[ 13   3  -3  -6  -6  -4 -11   2 -15  -3  11   6  -1  -4 -23   0   9  29
  24   6   2   4 -39   0 -18 -32 -28 -27  30  -3  -7 -22 -21  -9  48  16
   1]  2
[ -5 -19 -11  19 -10   1  48 -13  -4  13 -33  -6  14 -26 -22  10  -9   2
  -8   9  31 -46  -6   5 -14 -10 -20 -14   3  27  -3 -24  -8  30  18  -8
   6]  7
[-22   6 -40 -12 -30  57 -26  15   9 -22  19  14  35   6  15 -17  24  38
  -9  16   2 -15   1  -8  11 -19 -15 -42   5  36 -11 -17 -29 -33   8  13
 -20]  0
[-14   2 -25  11 -15   8  58  -3 -21  10 -45 -10  -8 -12  -9  -2   7 -15
  -6  29  43 -22  13  17  -2  -5 -19 -57   8  17  47  23  24  29  49 -24
   6]  9
[ 22  28 -28  -7  22  -2  -8 -17 -16 -30 -22   1   1  15 -14  31  -9  28
  16  13  27 -27  62  11 -68   8 -15 -53  10 -22  -5 -13  18  57  57  20
 -14]  4
[  0  24  -8  12   1 -38  -2  10  -3 -41   4 -14  -4   6  -1  18  20  13
 -14  26  24   0  -3 -10  21   7  -2   3  28   3 -45  13  30  32   7   7
  13]  9
[  1   9 -25 -14 -25  26 -46  19 -12 -27  23   5  -8  16  15  -2   0  11
  31   5   4  11   4  -6  -5 -13 -20  -5  10   5  -7  -9 -22 -27  25  17
  -5]  0
[ -8 -28  -6  10  21  48 -26  33  10 -17  12  -2  20 -20   2 -13   1  17
  18 -19 -26  14 -12  23  28 -11  -3   3  14  35 -42  -7 -35  21  23  18
  17]  1
[ -4  13   4 -27 -15  31  14  22  17 -28   2  -1 -14 -14  59  -9  30 -14
   6  39  10  16  -4 -10  31  -1   6 -30  -5  34  14 -33  42 -14 -16 -54
 -29]  8
[-29  21  -2 -13  11 -17  -3 -24  13  38  -1 -12  -2 -22  17  -3   5  23
 -30  -8  -2  -2  -2   0  19  53  15 -28  -6 -37  40 -32  14  33 -17  -5
 -25]  7
[ -2 -25 -19  -7 -15   8   8 -14   1  -5 -19 -15  -2 -16 -33  19   9  15
 -18  -7  20 -25  16   6 -10   1 -10  15   0  18 -14   8  -3  38 -13 -13
  30]  7
[ -7  77 -58 -13  -1  -5  76  -8 -14  55   2  20  -2 -52  -4   8  -5  -5
  20 -26  29 -73  23 -35 -34  18   0 -45 -10 -19  -9   6  32  95  10  23
 -18]  0
[ -5  -3  13  -6  -8  10  51   7 -28  26 -55 -26 -12   8 -15 -27  -8 -14
  20  -4  23 -43  65 -12   3  -3  -6 -52   8  -8  -4 -49 -10  52  56  20
  15]  4
[-36  36   8 -29   5  25  21 -12  27 -31 -25 -31 -39 -18  20  -1   7  14
 -10  20  11  34  11  17  29  17 -11  17   3 -24   0   2  12  39   5 -57
   4]  5
[  0  20 -21   4  15   4  53   8 -23  11 -22  17  32  -3 -33  -5   8 -23
  -9  24  29 -19  36   1 -16   1  -9 -36   3  26  23  -2  35  34  29   0
  29]  2
[  5 -46  26  -5 -22  28 -27  31  -9  -4  16  -3 -36  -3  20   0  28  16
  48  -9  -4  36 -30   6  33 -17   1  23 -20  20  27  16  15 -16   7 -35
  -4]  6
[  9 -55  13   4  19   0 -41  16  19  -9 -30  15  42   4   2 -39   5  45
  23 -45 -50  11  41  18  -6 -51  22 -19   5 -10 -53  11 -36 -20 -22   8
  12]  8
[ 20   1 -44   1   2  -9  51  39   7  -1 -14  41  12 -28   4 -17   2 -31
 -21  48  48 -38  10   5   5  31 -19 -45  -7  52   5 -28  53   9  17 -49
  13]  8
[ 14   5  12  14  11   6  28   7 -22   9 -30   0   8 -14 -15  -1  15  -9
 -13  17  21 -26  24  19   6  -8 -27 -44   8   5  28 -16   5   7  44 -12
  -1]  6
[ 10 -26   5 -29 -21  18 -22  28 -33 -37  20  24 -58  20   5 -24  17  -5
   2  28  -3  12   3   0  24 -33 -17  13 -13 -23   2 -28   5 -49  23  -2
  23]  3
[ 12  -9  -5  18   2  -7  -4   0  23  -2  -3 -18   8   7  -8  14  -2   5
  -3 -10   6 -15  11   4  -3   8 -14   8   0   5 -21  24  -7  11  -9  -5
  -2]  6
[  5  22  -9 -15  -3 -32  14  -5   7   6  17 -11  -3   5  31   6  23  17
 -17   3   9  10   3   5  -5  17  -2 -57   8  -3  23 -60  44  25   7  -5
 -16]  2
[  55   -8  -45    1    4   40 -114   44  -15  -52   76   59  -22   19
  -11   21  -13   46   73    7   14   23  -37    0  -41    0  -14   36
   10   -5    9   -3  -10  -48   32   51  -36]  9
[ -6  45 -26 -14   0  20  11   1   6 -25  -2  -5  34   1   7   3  17  -9
 -22  12  18  16  38  -5   3   9  -5 -31  19 -12 -12  31  15  27   4 -24
  -3]  9
[ 17   5  11 -18   5  -9  11 -11 -12  -8 -23 -15 -17 -17 -22  17  23 -24
  -9  15   9 -15  12 -11  -7 -13 -15 -16  15   9  -9 -17  16  12   4 -19
  19]  8
[-21   0 -37   3  25  -2  43  12 -10   2 -32  18  10 -28  -9  -7  10   3
 -19  24  33 -11  14  10  22  20 -21 -57  12  10  31 -20  33  35  23 -11
   6]  7
[-29 -18  75  37  33 -16  74 -31 -20 -58 -38  32 -30  33   9   2  -1   9
  -7  34 -14  28 -75 -23  26 -75 -24  59  -7  48   3 -15  -6 -55 -28  12
  14]  4
[  5  28 -22   9 -16  53 -39  68  23 -10  36  -8 -31 -56 -25  16   8  68
   4  27  55 -29 -48  -8  -4  30   7  12  31 -16  42  -6 -14  32   1  32
  -6]  9
[ -2 -10  -2 -12 -17  23 -58  14 -11 -17  19  17 -32  17  24 -11  -6   6
  15  20 -14  30  -6  17   2 -14  -2  18  -8   7  30  17 -18 -56  18  -1
   0]  0
[ 20 -16 -18  15  35  -7   7  36  -8 -16  -5   1 -18 -33   0  -3 -12   6
   4 -21  23 -28  32  29  14  16 -16 -11  20  10  15 -28  12  29  50  32
  15]  4
[ 27 -35 -37 -28  16  23  63  21 -20  33  -8  25 -40 -56  -8  10  17 -59
 -25  -2  33 -18  27  31  -2  10 -22 -35 -21  -5  63 -42  64  25  37 -57
  18]  3
[ 23 -11 -13 -13 -31  38 -61  43 -22 -41  36  10 -20 -26  24 -11  -5  12
  41 -33  -3 -12 -20   0  23 -19  -6  22  22  -6 -23 -21 -39 -47  16  14
 -19]  4
[ -3 -30 -22   5   1  -2 -12 -13  15  -3 -17  -5  13 -16  -8  -1  -6  16
   5 -25   2 -40  12  13 -15  17  -7   3  -9   6  -6   2  -4   2 -13  -8
  11]  8
[ 19   3 -21  -7 -14  35 -30  20 -20 -27  25  20 -17 -25   9 -20  10  25
  20  -5  -3  -4 -10   4   5 -23  -4 -11   4   1  10   8  -1 -32  28  15
 -22]  9
[-15  -1  -7  -4   3   8  47  -4 -14   4 -22  -6   5 -19   3   7  16 -24
   8  12  32 -12  42  10   5  -4 -42 -38   5  15  34 -31  24  16  45 -34
  15]  5
[  7   6 -17   7  -7  32 -14  32 -10 -28  23  28  15  -9   5 -12  -8   4
  37 -13   9 -15  -1  -7  -5  -6  -7  28  -6 -13 -26 -18 -13 -17  -4   8
   0]  3
[ 15 -30  -9  -2 -11  12 -27  30 -11 -22  15  40 -21 -38  19  -7  -2   7
  21   2   0 -15 -31  13  -3  -5 -10  -5   1  12  -1 -36 -10 -40   4 -19
   8]  8
[-24 -22 -15  19 -34  45  -9 -14  34  -4  10 -16 -63 -14  32 -48 -24  53
  42  -2  -9 -33  70  14  15  34  -8  -6 -48  47 -13 -41 -17  13 -12 -14
 -18]  0
[  8 -17  10 -31   7  18 -20   7  -7 -16   4  11 -34  -4  10 -31   4  -7
  15   9 -34  16  37   5  10 -35  -1 -16 -10 -11 -12  14  -5 -16  34   0
  11]  8
[ -2 -13  27  -1   3 -24 -27 -10  24  13  13 -35  -7 -29  10  18  31  48
 -19  -5   1  25 -14  18  23   3   6   0  11  -1  23 -14  15  30  -8 -22
 -14]  7
[  2  16 -27   0  20  24  37   1  20   7 -25  12  15   9   5 -18  -8   7
   8  11  26 -20  29  19 -11  28  -7 -19 -16   0   3 -21  20  35  17 -22
 -17]  3
[  7  11 -21  -5 -11  18 -38  23 -11 -29  28  15  14   4   5   0  13   0
  31  11   8  -5  -5 -12   2  -8 -15 -12  11  25  10   4  -4 -27  10  22
  -5]  8
[ 15  -3  -9   0  -7   2 -39  11 -31 -37  22  20 -27  -7  -8   9   6  12
  21   0  -5  15 -35  -9  -7 -26 -15   2  24 -12  -8   9 -14 -35  16  24
   5]  9
[ 23 -17   8  -2   0 -31   8  -4 -10 -21 -13  19 -15   5 -14  19  10  -5
 -10  22   4  10 -40  17  -6 -57 -25   1  18   8 -20   7  -6 -11  16 -17
  14]  8
[-15 -18 -18  14   3  20 -10 -12  10 -28 -11   7  53 -10 -23  15   6  30
 -30  13   6 -23  10   6 -20   7 -13  -8   9  47 -35  -2 -28   8  -1   0
  32]  7
[  5 -15 -19 -12 -21  16 -34  17 -23 -36  26   9 -43  -9   4 -10   3   1
  18   4   2  -7 -23   7  12  -2 -23  15  -4  -9  -4 -20  -7 -39  29   3
  10]  3
[  4  -3  -8   4   2   0  29  -5 -10   3 -20  13  13   8   0  20  20 -23
   4  31  29 -26  40  18  -2 -15 -29 -24  13  42   5 -12  11   1  31 -34
   8]  5
[  6  25 -13 -20  36   7  64 -13 -28  44 -80 -18 -21  -8 -23  17   6 -41
  17  19  34 -34  59  -5 -24  16  -4 -72  30   3  40 -22  27  69  36   7
  -2]  7
[ -3  18  31  -1  11 -11  15  -5   0 -12 -17 -37   1  13   1   5  35   7
 -25   8   0  13  32  -2  21  -6 -17 -33  14   0   5   3  11  24  10   1
  13]  6
[ 25 -11 -31   3  -2   3 -37  53  -5 -49  52  30   3  -9   3  12   6   3
   7  28  14  28 -22  17   2 -20 -31  19   8  23 -19  42  22  -3  27 -23
  28]  1
[-11 -34  26  37  25   6   6  -3   3   4  -3 -21  23 -14 -14  18  10 -18
 -21 -24 -24  10  14   8  18 -20  -8  -5   0  22  14   3 -17  -4 -10  24
  12]  6
[ -1  14  15 -13 -22   9 -34  17  -7 -23  32  -9 -26 -21  28  -6  20  18
   3  14 -12   8 -24 -15  21 -38   5  19   0   2   0   1   7 -38   9   8
 -17]  0
[  4  58 -20 -19  40  29  28   8  42 -17 -16  -3 -10 -31   1 -21  10  32
 -32  40   6   0  13   3  21   5  10 -30  25 -17 -49  33  14  55  34 -14
 -31]  9
[  1  13  -2  24 -14  -7 -14 -10 -24 -19  19   1 -19 -23  14  -7 -15   7
 -13   2 -10 -24   3  40  18   5 -28 -21   6   1 -35 -51 -30  19  20  -7
   1]  1
[ 23 -12  12 -16  22 -17   3   7  -7   9 -21  17 -11 -21  -2  -9  19  20
  -7  20   9   2  -6  13  -1  -2   0 -25  13 -28 -11  -3  32  10  58 -40
   0]  9
[ 15  38 -11 -11  23 -15  -9 -15  10  10 -19 -17 -11  12 -26   0  -4   1
  13   6   5 -16  17 -14 -28  17  -6 -19  14  -5  21  18   6  17  -1  33
  -8]  8
[ 16  17 -40  27  -1 -28  51   6  -4  26  28  32  43  -8 -20  24  -7 -13
 -12  21  47 -35  -9   4 -41   2 -48 -63  22  21  21 -44   4  23  41  10
   5]  2
[ 13 -28   1   2 -10  12   5  -8  15  13  -6 -28  21 -13 -14  -9   2   4
 -23 -16   1 -14  25  10 -18   8 -29 -31 -17   8  12  -9  -7  -2  37 -16
  11]  6
[  5  17  21  11 -43  -7 -11  12 -60   6  13 -12 -35 -27 -11  -8   3 -12
   8   1  31 -11  10  10   9   2 -24   1 -26 -45  96   6  26 -15  26 -17
   5]  6
[ -5  27  14 -12  35  -1  12   3  13 -23  -8 -12   3  -1   5  -4   3   5
 -21  19   7  19  11  -9  25  17   2   4   5  -9 -14  -9  27  33  31  -4
  -8]  4
[ 28  -3 -18  -5 -37   4 -63  35 -28 -37  43  18  -9 -15  31   5  18  19
  23 -13  -1 -14 -20   5   3  -4  -8  -9   0  -7 -10  -1   3 -43  12  -2
 -17]  6
[  2  -4 -12  -6   6   0  -7 -15  26 -17  11 -17   9   4 -10   6   5  27
 -21  -9  -4 -19   3   5 -13   8  -3  19   3  13 -24  -5   1  10  -8  13
  15]  2
[ -6  32  15  -9   9  27  19 -21  -8 -18  -4  -4 -47 -16  24  16   6  -7
   6  20  12   1   3  -8  12   0  -2   7   3 -33  16 -22  20  10  -7 -22
 -37]  9
[  9  -2  -6  10 -33   5 -35  28 -13 -43  12   1  -5  16   1   9   9  28
  25  23  17  -2 -46   3 -13 -24  -9   7  13  10 -19 -18 -18 -22  17  16
   4]  3
[ 10  19  -3 -14   7  21 -22  25 -11 -41   2  22  33  11  26  -2   8  15
  45  -4   8   9   6   4 -12 -32 -15  11  21   1 -19  -3  -7 -28  36   3
  -2]  5
[ 28 -32   1  -6  -8 -16 -47   3 -13  -5  53  35 -33   8  13  11  10  32
  52  -2 -20  16 -49  -1 -20 -41 -20 -11  12  -1  -6 -31 -10 -49  24  10
 -23]  2
[ -3  27 -14  -4   7  -1  45  -5   3  39 -28  -1  26 -20 -17 -14  -2   0
 -14  12  24 -21  21  -6 -22   2 -19 -42  -2  -4  16 -12  13  30  41 -13
  -1]  0
[  5 -40  -5 -17  30   1   9  -5  12  18 -28  13  -5  15   9  10  13  -7
 -21   5 -19  -9  16  12  -4 -12   8 -28  22  29 -13   2 -20   0   5  13
  16]  7
[ 14 -12 -20 -17  -8   2 -50   3 -28 -33   6  13 -41 -18  -1  -1   2   0
  30   8   1 -12 -12  17   1   4 -24  -5   8  -1   1  -1  -3 -31  34 -12
   7]  8
[-35  19 -21  -6  -7  11  -3 -13  15 -32 -10 -33  -3 -25  -7 -20   3  11
 -17  15   4 -15  25   0  24  11 -23   1  -2   2  -8  27   5  -8  22 -14
  10]  5
[ -2 -25   2  -7  -3  51 -19   7  22 -11 -13 -18  17  20   3 -12  17  18
  12  -4 -12   6  53  16 -17 -17   5 -11  -4  22   0  17 -22  -6   1  -4
  17]  3
[-11  29  20   0  27 -20   1 -23   5   7 -21 -31 -12  28  -4  15  15 -10
 -14  12  -8  13  34  -9  20  14  -7 -30  12 -37  -1   6   8  26  -7   4
 -22]  6
[  1  31  10 -23  23  20 -12   2   9 -35   0 -18  10 -10  14   9  34  20
 -21  17   4  -6  26 -16  16  28   4  -8 -11 -19 -20 -16  51  24   8 -18
 -21]  6
[-15  41  23  -6  -3  31  27  -6  20 -10   1 -28 -19  -3   8  12  23   3
  -6  36  14 -10   4 -28  35   2 -17  -8   5  -8 -19  -4   3  28  -6 -24
 -30]  6
[-24  37  -3 -17  30  16  10  -3   7 -19  -7 -11  -2 -18  -6   0  21  -4
  -6  23   7  22  24  -7  33   8 -20  -8  11  -7   7  -9  26  18  19 -17
  -5]  5
